Here is a tiny trained network, its code and every weight. The questions are about switching its units off for an input and a target symbol, where a switched-off unit gives its printed mean instead of its output.

import numpy as np


def w(rows, s, z=0):
    codes = np.array(rows[::2]) - 128.0
    scale = np.full(codes.shape[1], s)
    scale[-1] = z or s
    return codes * scale


def f(y):
    return np.maximum(y, 0)


def softmax(a):
    e = np.exp(a - a.max(-1, keepdims=True))
    return e / e.sum(-1, keepdims=True)


def log_softmax(a):
    a = a - a.max(-1, keepdims=True)
    return a - np.log(np.exp(a).sum(-1, keepdims=True))


def net(x, mask):
    ids = ['ΔΛΠΣβγεημξφω'.index(c) for c in x.split()]
    T = len(ids)
    res = E[ids] + P[:T]
    u = 0
    for l in range(3):
        q, k, v = (res @ M[l].T for M in (Q, K, V))
        z = softmax(np.where(np.tri(T) > 0, q @ k.T / 3**0.5, -1e9)) @ v
        res = res + np.where(mask[u], z, O[l][:, -1]) @ O[l][:, :-1]
        u += 1
        y = f(res @ A[l][:, :-1].T + A[l][:, -1])
        res = res + np.where(mask[u : u + 4], y, B[l][:, -1]) @ B[l][:, :-1]
        u += 4
    return log_softmax(res[-1] @ U[:, :-1].T + U[:, -1])


Q, K, V, O, A, B = {}, {}, {}, {}, {}, {}
E = w([
[127,130,182],'Δ',
[208,188,191],'Λ',
[105,122,163],'Π',
[98,116,159],'Σ',
[191,165,128],'β',
[130,115,148],'γ',
[143,156,153],'ε',
[157,134,39],'η',
[105,52,89],'μ',
[10,117,141],'ξ',
[212,193,48],'φ',
[20,226,176],'ω',
],0.012)
P = w([
[134,86,197],'0',
[163,103,252],'1',
[153,113,209],'2',
[136,153,162],'3',
[96,200,112],'4',
[76,195,107],'5',
[70,182,110],'6',
],0.0039)
Q[0] = w([
[48,150,156],'L0H0',
[254,37,35],'L0H0',
[200,102,124],'L0H0',
],0.0078)
K[0] = w([
[9,149,57],'L0H0',
[254,109,127],'L0H0',
[178,68,195],'L0H0',
],0.0071)
V[0] = w([
[104,179,107],'L0H0',
[203,60,201],'L0H0',
[111,3,110],'L0H0',
],0.0053)
O[0] = w([
[139,125,156,154],'L0H0',
[173,134,79,131],'L0H0',
[121,2,91,4],'L0H0',
],0.0067,0.0013)
A[0] = w([
[158,218,5,174],'L0N0',
[163,253,203,253],'L0N1',
[236,29,119,201],'L0N2',
[29,39,117,145],'L0N3',
],0.0057,0.0024)
B[0] = w([
[254,73,122,212],'L0N0',
[143,122,214,255],'L0N1',
[108,180,97,168],'L0N2',
[41,36,133,152],'L0N3',
],0.0072,0.0052)
Q[1] = w([
[181,110,97],'L1H0',
[255,204,247],'L1H0',
[172,114,84],'L1H0',
],0.0044)
K[1] = w([
[149,55,73],'L1H0',
[22,142,209],'L1H0',
[110,3,128],'L1H0',
],0.0039)
V[1] = w([
[27,90,118],'L1H0',
[193,253,154],'L1H0',
[252,103,89],'L1H0',
],0.0039)
O[1] = w([
[182,211,100,27],'L1H0',
[84,82,155,252],'L1H0',
[95,2,110,170],'L1H0',
],0.0049,0.0019)
A[1] = w([
[103,19,28,166],'L1N0',
[122,68,85,132],'L1N1',
[93,143,254,253],'L1N2',
[132,113,143,88],'L1N3',
],0.0057)
B[1] = w([
[104,119,29,184],'L1N0',
[127,69,42,151],'L1N1',
[93,145,253,255],'L1N2',
[125,101,128,128],'L1N3',
],0.0055,0.0079)
Q[2] = w([
[166,109,2],'L2H0',
[64,152,173],'L2H0',
[149,122,89],'L2H0',
],0.0049)
K[2] = w([
[214,3,219],'L2H0',
[6,235,130],'L2H0',
[178,73,167],'L2H0',
],0.0037)
V[2] = w([
[108,185,201],'L2H0',
[1,64,149],'L2H0',
[11,80,123],'L2H0',
],0.0088)
O[2] = w([
[183,147,184,254],'L2H0',
[193,254,65,167],'L2H0',
[159,238,56,125],'L2H0',
],0.0082,0.0051)
A[2] = w([
[1,121,158,165],'L2N0',
[104,200,87,254],'L2N1',
[131,152,112,73],'L2N2',
[146,171,211,166],'L2N3',
],0.0099,0.0033)
B[2] = w([
[181,155,237,152],'L2N0',
[255,124,145,166],'L2N1',
[139,104,158,133],'L2N2',
[28,112,34,252],'L2N3',
],0.0077,0.014)
U = w([
[85,126,89,28],'Δ',
[45,65,143,27],'Λ',
[131,137,101,32],'Π',
[150,155,48,87],'Σ',
[125,118,110,8],'β',
[155,117,97,135],'γ',
[22,40,3,252],'ε',
[95,105,211,206],'η',
[152,153,122,177],'μ',
[252,197,172,100],'ξ',
[222,45,212,187],'φ',
[78,214,73,111],'ω',
],0.0063,0.0029)

Each question gives the input, a string of symbols that net reads in full, and the target symbol t.
The units are the heads (3 rows each of Q, K, V and O) and the neurons (one row each of A and B). Each row of codes is followed by its name. A weight is (code - 128) times the scale printed after its matrix; where a second scale follows, it is the last column's (O, A, B and U).
mask holds one flag per unit, layer by layer, with each layer's heads first. A switched-off unit (its flag False) gives its mean, the last column of its rows in O or B, instead of its output. The means were averaged over made-up inputs and are rounded, as every weight is.
A unit's drop is (log p(t) with every unit on - log p(t) with that unit switched off) / (log p(t) with every unit on - log p(t) with every unit switched off).
The circuit of an input: a set's keep is (log p(t) with only the set's units on - log p(t) with every unit switched off) / (log p(t) with every unit on - log p(t) with every unit switched off). Starting from the 12 units with the biggest drops (on a tie, the unit counted first), units are removed one at a time, each time the one whose removal leaves the highest keep (on an exact tie, the one counted first), for as long as the keep stays at least 0.8.
units of the circuit, in order: the units of the circuit, biggest drop first
unit that matters most: the unit with the biggest drop
top k neurons: the k neurons with the biggest drops, biggest first
k most important neurons of layer l: the k neurons of layer l with the biggest drops, biggest first
drop when u is switched off: that unit's drop, to one decimal
input η η Λ, target η: top 2 neurons	[L1N2; L2N0]
input Λ η ω φ, target φ: units of the circuit, in order	[L2H0; L0N0]
input Λ ω ε, target ω: unit that matters most	L2N3
input ω Λ Δ, target ω: units of the circuit, in order	[L2N3; L2H0; L1N2; L0N0]
input Π Λ Λ η η η Σ, target η: top 2 neurons	[L2N0; L0N0]
input ω Λ β ω, target ω: units of the circuit, in order	[L2N3; L2H0; L0H0; L0N0]
input η Λ Δ η η Λ Π, target η: 2 most important neurons of layer 1	[L1N2; L1N0]
input η η η η η η η, target ε: 3 most important neurons of layer 1	[L1N2; L1N0; L1N1]
input Δ Λ Σ η Λ η ξ, target ξ: top 4 neurons	[L2N3; L2N0; L0N0; L2N1]
input Λ φ η Λ η Λ γ, target η: top 2 neurons	[L2N0; L0N0]
input Δ Λ η, target φ: top 2 neurons	[L2N3; L0N0]
input η Λ ω, target ω: top 2 neurons	[L2N3; L0N0]
input β μ ω Λ, target ω: 2 most important neurons of layer 0	[L0N1; L0N0]
input ω Λ Λ, target ω: top 2 neurons	[L2N3; L1N2]
input η Λ ξ Δ, target ξ: top neuron	[L2N1]
input Δ η β Λ, target η: top 2 neurons	[L1N2; L0N1]
input β μ Σ η ξ, target ξ: 2 most important neurons of layer 2	[L2N1; L2N3]
input η η Δ Λ η η ε, target η: 2 most important neurons of layer 2	[L2N0; L2N1]
input φ β β, target η: 2 most important neurons of layer 2	[L2N1; L2N0]
input Π η β Σ Δ φ, target φ: most important neuron of layer 0	[L0N0]
input μ η η η, target ε: drop when L0N1 is switched off	0.3
input ω ε Δ, target ω: drop when L0H0 is switched off	0.1
input ε Λ Δ Λ Λ η, target φ: drop when L2N3 is switched off	0.6
